Below is a small trained network, with its code and all its weights. Each question gives an input and a target symbol and asks what happens when units are switched off, that is, made to give their printed mean instead of their output.

import numpy as np


def w(rows, s, z=0):
    codes = np.array(rows[::2]) - 128.0
    scale = np.full(codes.shape[1], s)
    scale[-1] = z or s
    return codes * scale


def f(y):
    return y / 2 * (1 + np.tanh(0.7978845608 * (y + 0.044715 * y**3)))


def softmax(a):
    e = np.exp(a - a.max(-1, keepdims=True))
    return e / e.sum(-1, keepdims=True)


def log_softmax(a):
    a = a - a.max(-1, keepdims=True)
    return a - np.log(np.exp(a).sum(-1, keepdims=True))


def net(x, mask):
    ids = ['αγδεηθλμξπσφψω'.index(c) for c in x.split()]
    T = len(ids)
    res = E[ids] + P[:T]
    u = 0
    for l in range(2):
        q, k, v = (res @ M[l].T for M in (Q, K, V))
        z = softmax(np.where(np.tri(T) > 0, q @ k.T / 4**0.5, -1e9)) @ v
        res = res + np.where(mask[u], z, O[l][:, -1]) @ O[l][:, :-1]
        u += 1
        y = f(res @ A[l][:, :-1].T + A[l][:, -1])
        res = res + np.where(mask[u : u + 4], y, B[l][:, -1]) @ B[l][:, :-1]
        u += 4
    return log_softmax(res[-1] @ U[:, :-1].T + U[:, -1])


Q, K, V, O, A, B = {}, {}, {}, {}, {}, {}
E = w([
[86,125,163],'α',
[61,113,215],'γ',
[164,121,105],'δ',
[184,74,146],'ε',
[168,134,114],'η',
[164,127,106],'θ',
[166,121,98],'λ',
[130,86,132],'μ',
[164,126,74],'ξ',
[104,150,139],'π',
[104,120,88],'σ',
[95,153,252],'φ',
[123,166,154],'ψ',
[170,145,124],'ω',
],0.03)
P = w([
[22,153,110],'0',
[252,1,167],'1',
[212,70,151],'2',
[188,82,136],'3',
[186,82,138],'4',
[179,87,134],'5',
[176,85,130],'6',
[175,89,127],'7',
[170,89,129],'8',
[162,101,129],'9',
[163,104,128],'10',
[157,103,125],'11',
[157,101,129],'12',
],0.0087)
Q[0] = w([
[112,202,121],'0.h1',
[111,149,92],'0.h1',
[132,111,118],'0.h1',
[117,128,8],'0.h1',
],0.014)
K[0] = w([
[181,7,122],'0.h1',
[157,77,109],'0.h1',
[72,149,79],'0.h1',
[156,125,141],'0.h1',
],0.014)
V[0] = w([
[151,164,193],'0.h1',
[254,128,197],'0.h1',
[127,26,160],'0.h1',
[166,35,126],'0.h1',
],0.0087)
O[0] = w([
[190,88,126,227],'0.h1',
[254,68,173,253],'0.h1',
[163,57,136,210],'0.h1',
[133,71,73,154],'0.h1',
],0.0071,0.0037)
A[0] = w([
[59,171,197,86],'0.n1',
[86,14,179,78],'0.n2',
[224,20,58,118],'0.n3',
[255,30,133,1],'0.n4',
],0.0066)
B[0] = w([
[132,214,139,137],'0.n1',
[115,253,165,156],'0.n2',
[160,177,106,250],'0.n3',
[40,149,122,232],'0.n4',
],0.0061,0.013)
Q[1] = w([
[110,32,200],'1.h1',
[94,245,119],'1.h1',
[164,127,85],'1.h1',
[94,169,5],'1.h1',
],0.012)
K[1] = w([
[10,230,128],'1.h1',
[208,91,247],'1.h1',
[160,48,37],'1.h1',
[167,18,110],'1.h1',
],0.011)
V[1] = w([
[201,154,107],'1.h1',
[122,26,254],'1.h1',
[43,75,101],'1.h1',
[143,236,188],'1.h1',
],0.0082)
O[1] = w([
[198,82,230,134],'1.h1',
[133,93,225,73],'1.h1',
[2,94,85,81],'1.h1',
[127,212,172,254],'1.h1',
],0.0099,0.0066)
A[1] = w([
[245,222,34,52],'1.n1',
[77,124,194,4],'1.n2',
[120,2,13,128],'1.n3',
[69,234,122,179],'1.n4',
],0.0072,0.0035)
B[1] = w([
[26,207,176,253],'1.n1',
[35,143,68,155],'1.n2',
[47,68,255,190],'1.n3',
[207,32,111,211],'1.n4',
],0.0094,0.011)
U = w([
[127,122,62,171],'α',
[145,135,92,136],'γ',
[134,99,139,125],'δ',
[244,26,164,137],'ε',
[159,159,122,105],'η',
[135,132,128,135],'θ',
[124,116,147,172],'λ',
[113,21,179,85],'μ',
[30,169,174,107],'ξ',
[102,208,73,204],'π',
[70,117,133,91],'σ',
[144,187,204,2],'φ',
[103,254,143,119],'ψ',
[162,190,145,157],'ω',
],0.0079,0.0076)

Each question gives the input, a string of symbols that net reads in full, and the target symbol t.
The units are the heads (4 rows each of Q, K, V and O) and the neurons (one row each of A and B). Each row of codes is followed by its name. A weight is (code - 128) times the scale printed after its matrix; where a second scale follows, it is the last column's (O, A, B and U).
mask holds one flag per unit, layer by layer, with each layer's heads first. A switched-off unit (its flag False) gives its mean, the last column of its rows in O or B, instead of its output. The means were averaged over made-up inputs and are rounded, as every weight is.
A unit's drop is (log p(t) with every unit on - log p(t) with that unit switched off) / (log p(t) with every unit on - log p(t) with every unit switched off).
The circuit of an input: a set's keep is (log p(t) with only the set's units on - log p(t) with every unit switched off) / (log p(t) with every unit on - log p(t) with every unit switched off). Starting from all 10 units, units are removed one at a time, each time the one whose removal leaves the highest keep (on an exact tie, the one counted first), for as long as the keep stays at least 0.8.
circuit, biggest first: the units of the circuit, biggest drop first
k most important neurons: the k neurons with the biggest drops, biggest first
k most important neurons of layer l: the k neurons of layer l with the biggest drops, biggest first
input ψ α ε φ ε, target ψ: circuit, biggest first : 1.h1; 0.h1
input π ψ λ, target ψ: circuit, biggest first : 0.h1
input μ α σ ε σ, target μ: circuit, biggest first : 1.h1; 1.n3; 0.h1
input ψ ω μ, target ψ: circuit, biggest first : 1.h1; 0.h1
input ε ε ε φ, target φ: 2 most important neurons : 0.n2; 1.n1
input ψ η α ε α δ η ψ ε ε ε, target ψ: circuit, biggest first : 0.h1; 1.h1
input μ ε ε ψ α α ε ψ α π, target μ: circuit, biggest first : 1.h1; 0.h1; 1.n3
input ε θ π ψ ε ε δ ε ε π μ, target ε: circuit, biggest first : 1.h1; 1.n1; 0.h1
input π ε φ π ε π ξ λ ω α ε ψ ψ, target π: circuit, biggest first : 0.h1; 1.h1
input δ ξ ψ ψ ε γ ξ, target ξ: 2 most important neurons : 1.n1; 0.n2
input ξ ε γ μ π δ λ ξ μ, target ξ: circuit, biggest first : 0.h1; 1.h1; 1.n3
input θ ξ φ ω ψ σ ε φ, target φ: 2 most important neurons of layer 0 : 0.n4; 0.n1
input μ ε η γ ε μ π μ, target μ: circuit, biggest first : 1.h1; 0.h1; 1.n1; 1.n3
input φ ε π ψ λ ξ δ μ ψ, target φ: most important neuron : 0.n1
input μ γ ε η ε ψ, target μ: 2 most important neurons of layer 0 : 0.n3; 0.n1
input ω ψ ε σ φ ε ε λ ξ, target ξ: 4 most important neurons : 1.n1; 1.n3; 0.n2; 0.n3
input ξ σ ε, target ξ: 2 most important neurons : 1.n3; 1.n4
input μ γ ξ η ε ω α ε ω α φ ψ π, target μ: 2 most important neurons of layer 0 : 0.n3; 0.n1
input α ξ ξ λ, target ξ: 3 most important neurons of layer 1 : 1.n1; 1.n3; 1.n4
input ε ψ λ δ ε λ ψ π, target ε: circuit, biggest first : 1.h1; 1.n1
input ε ψ π π, target ε: 2 most important neurons : 1.n1; 0.n4
